Below are the code and all the weights of a small trained network. Each question names an input and a class and asks about switching units off, where a switched-off unit gives its printed mean instead of its output.

import numpy as np


def w(rows, s, z=0):
    codes = np.array(rows[::2]) - 128.0
    scale = np.full(codes.shape[1], s)
    scale[-1] = z or s
    return codes * scale


def f(y):
    return y / 2 * (1 + np.tanh(0.7978845608 * (y + 0.044715 * y**3)))


def log_softmax(a):
    a = a - a.max(-1, keepdims=True)
    return a - np.log(np.exp(a).sum(-1, keepdims=True))


def net(x, mask):
    res = np.array(x, float).reshape(1, 4) / 4 @ E
    y = f(res @ A[0][:, :-1].T + A[0][:, -1])
    res = res + np.where(mask, y, B[0][:, -1]) @ B[0][:, :-1]
    return log_softmax(res[-1] @ U[:, :-1].T + U[:, -1])


A, B = {}, {}
E = w([
[216,73,25,201],'x0',
[150,206,43,44],'x1',
[128,129,126,127],'x2',
[254,212,198,163],'x3',
],0.0071)
A[0] = w([
[227,191,186,139,41],'neuron 0',
[160,214,44,62,101],'neuron 1',
[68,175,212,89,153],'neuron 2',
[30,86,47,97,80],'neuron 3',
[74,141,217,128,91],'neuron 4',
[207,192,191,151,154],'neuron 5',
[164,1,213,175,117],'neuron 6',
[180,85,36,243,131],'neuron 7',
[111,70,189,229,143],'neuron 8',
[110,100,179,179,247],'neuron 9',
[139,134,121,134,83],'neuron 10',
[234,218,171,156,85],'neuron 11',
[133,187,39,53,150],'neuron 12',
[191,217,187,154,112],'neuron 13',
[74,115,184,31,254],'neuron 14',
[196,74,28,213,97],'neuron 15',
[166,221,46,14,123],'neuron 16',
[60,203,235,72,153],'neuron 17',
[159,181,72,45,93],'neuron 18',
[107,74,185,199,75],'neuron 19',
],0.007,0.00074)
B[0] = w([
[43,44,132,228,214],'neuron 0',
[198,100,175,62,215],'neuron 1',
[153,196,68,132,215],'neuron 2',
[30,18,143,161,251],'neuron 3',
[184,217,131,88,187],'neuron 4',
[59,78,102,182,212],'neuron 5',
[186,131,187,94,222],'neuron 6',
[143,243,59,104,243],'neuron 7',
[200,149,227,83,211],'neuron 8',
[204,145,149,57,172],'neuron 9',
[122,122,113,135,125],'neuron 10',
[29,46,115,193,232],'neuron 11',
[161,72,205,69,214],'neuron 12',
[22,64,90,236,211],'neuron 13',
[102,164,60,184,220],'neuron 14',
[112,253,34,135,243],'neuron 15',
[206,83,185,84,248],'neuron 16',
[157,246,20,174,253],'neuron 17',
[198,89,199,40,193],'neuron 18',
[179,101,197,79,186],'neuron 19',
],0.0057,0.0048)
U = w([
[146,242,32,141,255],'0',
[25,6,108,172,50],'1',
[231,92,222,84,66],'2',
],0.012,0.00098)

Each question gives the input, the list of numbers given to net, and the class t.
The units are the neurons (one row each of A and B). Each row of codes is followed by its name. A weight is (code - 128) times the scale printed after its matrix; where a second scale follows, it is the last column's (A, B and U).
mask holds one flag per neuron, in row order. A switched-off neuron (its flag False) gives its mean, the last column of its row in B, instead of its output. The means were averaged over made-up inputs and are rounded, as every weight is.
A unit's drop is (log p(t) with every unit on - log p(t) with that unit switched off) / (log p(t) with every unit on - log p(t) with every unit switched off).
The circuit of an input: a set's keep is (log p(t) with only the set's units on - log p(t) with every unit switched off) / (log p(t) with every unit on - log p(t) with every unit switched off). Starting from the 12 units with the biggest drops (on a tie, the unit counted first), units are removed one at a time, each time the one whose removal leaves the highest keep (on an exact tie, the one counted first), for as long as the keep stays at least 0.8.
circuit, biggest first: the units of the circuit, biggest drop first
top k neurons: the k neurons with the biggest drops, biggest first
drop of u: that unit's drop, to one decimal
input [6,1,-6,7], class 1: circuit, biggest first	(neuron 11; neuron 0)
input [6,-1,4,-5], class 0: circuit, biggest first	(neuron 15)
input [0,3,0,2], class 2: circuit, biggest first	(neuron 15; neuron 17)
input [6,-5,8,-3], class 0: top 2 neurons	(neuron 15; neuron 7)
input [4,-1,-2,5], class 1: top 3 neurons	(neuron 11; neuron 17; neuron 0)
input [5,-5,0,1], class 0: top 4 neurons	(neuron 15; neuron 7; neuron 16; neuron 12)
input [-2,-1,2,3], class 1: drop of neuron 7	0.4
input [7,-5,-5,-1], class 0: drop of neuron 15	0.3
input [-1,-3,8,8], class 1: drop of neuron 3	0.0
input [-4,-3,-4,2], class 0: drop of neuron 17	0.2
